Here is a tiny trained network, its code and every weight. The questions are about switching its units off for an input and a target symbol, where a switched-off unit gives its printed mean instead of its output.

import numpy as np


def w(rows, s, z=0):
    codes = np.array(rows[::2]) - 128.0
    scale = np.full(codes.shape[1], s)
    scale[-1] = z or s
    return codes * scale


def norm(h):
    return h / np.sqrt((h * h).mean(-1, keepdims=True) + 1e-5)


def f(y):
    return np.maximum(y, 0)


def softmax(a):
    e = np.exp(a - a.max(-1, keepdims=True))
    return e / e.sum(-1, keepdims=True)


def log_softmax(a):
    a = a - a.max(-1, keepdims=True)
    return a - np.log(np.exp(a).sum(-1, keepdims=True))


def net(x, mask):
    ids = ['ΛΣαγεζπφψ'.index(c) for c in x.split()]
    T = len(ids)
    res = E[ids] + P[:T]
    u = 0
    for l in range(2):
        r = norm(res)
        for j in range(2):
            rows = slice(2 * j, 2 * j + 2)
            q, k, v = (r @ M[l][rows].T for M in (Q, K, V))
            z = softmax(np.where(np.tri(T) > 0, q @ k.T / 2**0.5, -1e9)) @ v
            o = O[l][rows]
            res = res + np.where(mask[u + j], z, o[:, -1]) @ o[:, :-1]
        u += 2
        y = f(norm(res) @ A[l][:, :-1].T + A[l][:, -1])
        res = res + np.where(mask[u : u + 8], y, B[l][:, -1]) @ B[l][:, :-1]
        u += 8
    return log_softmax(norm(res)[-1] @ U[:, :-1].T + U[:, -1])


Q, K, V, O, A, B = {}, {}, {}, {}, {}, {}
E = w([
[68,97,193,76],'Λ',
[80,177,66,74],'Σ',
[63,55,248,60],'α',
[156,154,53,122],'γ',
[152,140,70,101],'ε',
[8,236,173,26],'ζ',
[198,141,50,115],'π',
[132,104,82,22],'φ',
[90,135,92,173],'ψ',
],0.017)
P = w([
[176,2,210,180],'0',
[192,151,110,129],'1',
[185,147,114,128],'2',
[161,121,93,144],'3',
[150,135,89,137],'4',
[135,141,110,117],'5',
[117,135,113,108],'6',
[105,122,141,102],'7',
[103,130,146,92],'8',
[104,151,131,89],'9',
],0.0081)
Q[0] = w([
[67,42,147,167],'0.h1',
[84,110,183,177],'0.h1',
[109,73,67,45],'0.h2',
[96,2,60,200],'0.h2',
],0.009)
K[0] = w([
[135,77,99,255],'0.h1',
[155,181,144,237],'0.h1',
[14,149,105,126],'0.h2',
[94,230,126,116],'0.h2',
],0.013)
V[0] = w([
[160,141,148,187],'0.h1',
[123,122,102,102],'0.h1',
[196,99,97,245],'0.h2',
[202,105,115,36],'0.h2',
],0.012)
O[0] = w([
[121,164,156,99,62],'0.h1',
[118,94,197,145,160],'0.h1',
[145,144,156,104,1],'0.h2',
[103,140,43,7,195],'0.h2',
],0.018,0.0078)
A[0] = w([
[220,138,193,153,201],'0.n1',
[56,247,68,114,88],'0.n2',
[80,41,119,172,186],'0.n3',
[157,133,62,188,231],'0.n4',
[185,110,182,74,31],'0.n5',
[103,102,98,139,17],'0.n6',
[133,96,108,218,5],'0.n7',
[232,167,129,155,159],'0.n8',
],0.011,0.0032)
B[0] = w([
[200,145,254,151,140],'0.n1',
[147,22,244,192,183],'0.n2',
[248,163,115,149,255],'0.n3',
[177,186,234,21,202],'0.n4',
[77,222,110,172,142],'0.n5',
[195,77,138,143,155],'0.n6',
[137,32,66,69,148],'0.n7',
[88,75,218,128,142],'0.n8',
],0.0078,0.0073)
Q[1] = w([
[59,248,138,219],'1.h1',
[149,108,186,85],'1.h1',
[106,136,173,124],'1.h2',
[135,156,107,133],'1.h2',
],0.015)
K[1] = w([
[190,3,157,69],'1.h1',
[58,90,105,194],'1.h1',
[111,164,62,110],'1.h2',
[93,99,119,101],'1.h2',
],0.012)
V[1] = w([
[254,206,118,50],'1.h1',
[127,216,194,34],'1.h1',
[24,43,155,31],'1.h2',
[83,45,175,158],'1.h2',
],0.0091)
O[1] = w([
[180,166,196,14,161],'1.h1',
[164,63,179,25,173],'1.h1',
[89,97,255,129,254],'1.h2',
[80,28,133,107,151],'1.h2',
],0.009,0.0083)
A[1] = w([
[170,126,199,109,153],'1.n1',
[143,195,221,152,194],'1.n2',
[167,159,214,170,37],'1.n3',
[131,139,169,86,200],'1.n4',
[157,66,120,120,91],'1.n5',
[160,253,181,127,253],'1.n6',
[181,140,171,186,208],'1.n7',
[71,135,183,136,117],'1.n8',
],0.014,0.0041)
B[1] = w([
[149,176,101,137,251],'1.n1',
[207,116,129,252,178],'1.n2',
[188,120,112,148,152],'1.n3',
[85,170,103,140,254],'1.n4',
[143,115,175,117,201],'1.n5',
[107,148,170,184,162],'1.n6',
[148,84,48,103,161],'1.n7',
[126,142,151,156,181],'1.n8',
],0.015,0.0089)
U = w([
[150,69,118,185,34],'Λ',
[142,91,76,178,132],'Σ',
[140,2,240,196,4],'α',
[200,183,212,148,57],'γ',
[159,163,143,111,95],'ε',
[98,132,44,214,214],'ζ',
[175,173,148,136,81],'π',
[110,74,81,52,210],'φ',
[231,139,164,254,186],'ψ',
],0.0096,0.0035)

Each question gives the input, a string of symbols that net reads in full, and the target symbol t.
The units are the heads (2 rows each of Q, K, V and O) and the neurons (one row each of A and B). Each row of codes is followed by its name. A weight is (code - 128) times the scale printed after its matrix; where a second scale follows, it is the last column's (O, A, B and U).
mask holds one flag per unit, layer by layer, with each layer's heads first. A switched-off unit (its flag False) gives its mean, the last column of its rows in O or B, instead of its output. The means were averaged over made-up inputs and are rounded, as every weight is.
A unit's drop is (log p(t) with every unit on - log p(t) with that unit switched off) / (log p(t) with every unit on - log p(t) with every unit switched off).
unit that matters most: the unit with the biggest drop
top k neurons: the k neurons with the biggest drops, biggest first
k most important neurons of layer l: the k neurons of layer l with the biggest drops, biggest first
heads that matter: for each layer, one digit per head in row order, 1 if its drop is at least 0.15 and else 0, layers parted by /
input α Σ α Σ, target α: top 2 neurons => (0.n2, 0.n4)
input α Σ Σ Σ γ α, target γ: unit that matters most => 0.n3
input φ Λ γ, target φ: top 2 neurons => (0.n3, 1.n2)
input Σ Σ φ α, target φ: top 3 neurons => (1.n2, 0.n4, 0.n3)
input α α γ α, target γ: heads that matter => 10 / 10
input φ γ α Λ ψ α, target ψ: heads that matter => 01 / 01
input ζ α γ ψ α ε α γ, target ζ: heads that matter => 01 / 10
input α γ Σ Σ π ζ φ, target α: heads that matter => 00 / 10
input φ γ π ζ, target φ: heads that matter => 01 / 00
input γ α φ γ γ, target φ: heads that matter => 11 / 00
input ε φ Λ, target φ: heads that matter => 01 / 00
input α ζ φ ψ, target α: heads that matter => 00 / 01
input α α α Σ ε α γ Σ, target γ: heads that matter => 11 / 10
input Σ π α ε α ε ε ψ φ, target ψ: unit that matters most => 0.h2
input α α ε α ζ Σ γ α α φ, target α: heads that matter => 00 / 11
input φ φ α φ φ α Λ, target φ: top 2 neurons => (1.n2, 1.n6)
input α Σ α α ψ ε Σ, target ψ: top 3 neurons => (0.n4, 0.n2, 0.n3)
input φ α ζ Σ α ζ α γ γ ε, target φ: heads that matter => 01 / 10
input ζ α α Σ, target ζ: 2 most important neurons of layer 0 => (0.n2, 0.n3)
input α α α Σ, target α: top neuron => (0.n2)
input ζ φ Λ ψ α α φ α φ π, target ζ: 2 most important neurons of layer 0 => (0.n4, 0.n7)
input α α γ, target γ: top 3 neurons => (0.n4, 0.n2, 0.n3)
input φ Σ α ψ ψ Λ, target ψ: heads that matter => 01 / 00
input α α γ α Σ, target γ: 3 most important neurons of layer 0 => (0.n4, 0.n2, 0.n7)
